[[-14  16  14  -4  -7  -3]
 [ -4 -26 -35   9  -3  15]
 [-19  15  -3   6 -21  14]
 [-18  -4  -6  11   1   0]
 [  6   8  12 -13  -2 -10]
 [  0 -12   0  -9  14 -13]]
=>
[[ -4 -26 -35   9  -3  15]
 [  0 -12   0  -9  14 -13]
 [-18  -4  -6  11   1   0]
 [  6   8  12 -13  -2 -10]
 [-19  15  -3   6 -21  14]
 [-14  16  14  -4  -7  -3]]

[[-13   9  -3  23 -18   7]
 [ -2   2  -2   5  -4  -3]
 [  5   8  -4  11  -4   3]
 [  4  11 -19  10 -13 -22]
 [ -6  -6  18 -10   1  29]
 [ 14  19  -6  10   7  12]
 [  8  18 -14  -6 -17   5]
 [ -7  -4  -4   0 -10 -13]]
=>
[[ -6  -6  18 -10   1  29]
 [ -7  -4  -4   0 -10 -13]
 [ -2   2  -2   5  -4  -3]
 [  5   8  -4  11  -4   3]
 [-13   9  -3  23 -18   7]
 [  4  11 -19  10 -13 -22]
 [  8  18 -14  -6 -17   5]
 [ 14  19  -6  10   7  12]]

[[  3   2   6]
 [-30  12  -8]
 [ 21 -27  12]
 [ -5 -17  14]
 [ 20   1  -7]
 [-33 -16   8]]
=>
[[ 21 -27  12]
 [ -5 -17  14]
 [-33 -16   8]
 [ 20   1  -7]
 [  3   2   6]
 [-30  12  -8]]

[[ 28  25 -25]
 [  4  10 -10]
 [  1   1  -2]
 [ 19  16 -16]
 [ -8  -6   6]
 [-15 -16  15]
 [ -9  -3   3]
 [ 16  14 -15]
 [-13 -15  14]]
=>
[[-15 -16  15]
 [-13 -15  14]
 [ -8  -6   6]
 [ -9  -3   3]
 [  1   1  -2]
 [  4  10 -10]
 [ 16  14 -15]
 [ 19  16 -16]
 [ 28  25 -25]]

[[-26  21   3  -1  17 -10  -5   7   1 -12  -5  -9 -13]
 [  4   5 -13   2  -7 -21   8   9  29 -19 -15  -2   1]
 [  5  -1   4  -9   0  10   7  -7 -10  13   8  -4  -8]]
=>
[[  5  -1   4  -9   0  10   7  -7 -10  13   8  -4  -8]
 [  4   5 -13   2  -7 -21   8   9  29 -19 -15  -2   1]
 [-26  21   3  -1  17 -10  -5   7   1 -12  -5  -9 -13]]

[[ 26 -23  31  21  11  15 -26 -10]
 [-17  14 -15 -10  -1  -7   9   4]
 [-11   9 -14 -10  -5  -4  14   3]]
=>
[[ 26 -23  31  21  11  15 -26 -10]
 [-11   9 -14 -10  -5  -4  14   3]
 [-17  14 -15 -10  -1  -7   9   4]]

[[-13   8  -8 -12  16  -1  -3  26  -1  -3]
 [-17  10  -6 -13  16  -5   4  29  -3  -3]
 [-15   9  -7 -12  16  -3   0  27  -2  -3]]
=>
[[-13   8  -8 -12  16  -1  -3  26  -1  -3]
 [-15   9  -7 -12  16  -3   0  27  -2  -3]
 [-17  10  -6 -13  16  -5   4  29  -3  -3]]

[[ 21 -27  -1 -20  -2   8   9  -7 -32]
 [-30   2 -17  -7  29  -4 -11  24  -7]
 [ -7 -10 -13  21 -18   7  -7 -24 -33]
 [-13  -1 -13  33 -15  13  -1 -22 -21]
 [  5  14 -23 -34   4  -9 -10 -26   7]
 [ 10   4  -2  10  11  32  36   0  13]
 [-12  -2 -13  33 -15  14  -1 -22 -22]
 [ -8  21 -26 -29  12 -10 -13 -16  14]]
=>
[[ 21 -27  -1 -20  -2   8   9  -7 -32]
 [ -7 -10 -13  21 -18   7  -7 -24 -33]
 [-12  -2 -13  33 -15  14  -1 -22 -22]
 [-13  -1 -13  33 -15  13  -1 -22 -21]
 [-30   2 -17  -7  29  -4 -11  24  -7]
 [ 10   4  -2  10  11  32  36   0  13]
 [  5  14 -23 -34   4  -9 -10 -26   7]
 [ -8  21 -26 -29  12 -10 -13 -16  14]]
---
[[-22 -17 -19  12]
 [-36 -29 -28  34]
 [-10  -6 -10  -7]
 [  5   7   0 -29]]
=>
[[-22 -17]
 [-36 -29]
 [-10  -6]]

[[ -9 -11  -8   8]
 [-26 -28 -19  21]
 [ 28  32  26 -26]
 [ 14  14  16 -16]
 [-23 -29 -26  24]]
=>
[[ -9 -11]
 [-26 -28]
 [ 28  32]]

[[  6  35 -28  -3   2]
 [  1  10 -11  -1   4]
 [  8  31 -30 -17   6]
 [  7  28 -21  -7   1]]
=>
[[ 6 35]
 [ 1 10]
 [ 8 31]]

[[-4  8  4 -3 -3]
 [10  4 13  7  8]
 [11  7 33 -8 -4]
 [ 9 -9  2 -1  2]]
=>
[[-4  8]
 [10  4]
 [11  7]]

[[ 19 -30  20 -28]
 [  3 -31   2 -20]
 [ 16 -21  17 -16]
 [ 19 -20  21 -23]]
=>
[[ 19 -30]
 [  3 -31]
 [ 16 -21]]

[[ 35  13 -19]
 [ -2  17  -5]
 [-16  21 -21]
 [-21   1  -9]]
=>
[[ 35  13]
 [ -2  17]
 [-16  21]]

[[-29  15  25]
 [-33  18  29]
 [-37  21  32]
 [-32  16  27]]
=>
[[-29  15]
 [-33  18]
 [-37  21]]

[[ 26  -4 -15  12]
 [-33 -15  16   9]
 [ 20  36 -23 -20]
 [-25  13  25   8]]
=>
[[ 26  -4]
 [-33 -15]
 [ 20  36]]
---
[[-1 25 -9 12]
 [-3 25 -9  9]
 [11 36  0 12]]
=>
[-1 25  0]

[[ 19 -21 -21  12  18]
 [ 24 -27 -28  15  24]
 [-25  28  29 -16 -25]
 [-22  24  25 -14 -21]]
=>
[ 19 -27  29 -14]

[[-11  18  -7  26]
 [-14  20 -10  30]
 [-14  17  -9  27]]
=>
[-11  20  -9]

[[  0 -22   1  31 -28]
 [ -2 -19   2  29 -25]]
=>
[  0 -19]

[[ 5 -8 25  3  0]
 [10 37 29  2 -1]]
=>
[ 5 37]

[[ 10 -26 -13   0]
 [ 19  38   7  15]
 [  6 -20   8  24]]
=>
[10 38  8]

[[37 22 38 23]
 [33 22 35 24]
 [24 20 28 21]]
=>
[37 22 28]

[[ 25  -3 -36  32  29]
 [-25   1  37 -32 -29]
 [-25   3  36 -33 -30]
 [ 22  -5 -37  29  25]
 [ 25  -3 -38  32  27]]
=>
[25  1 36 29 27]
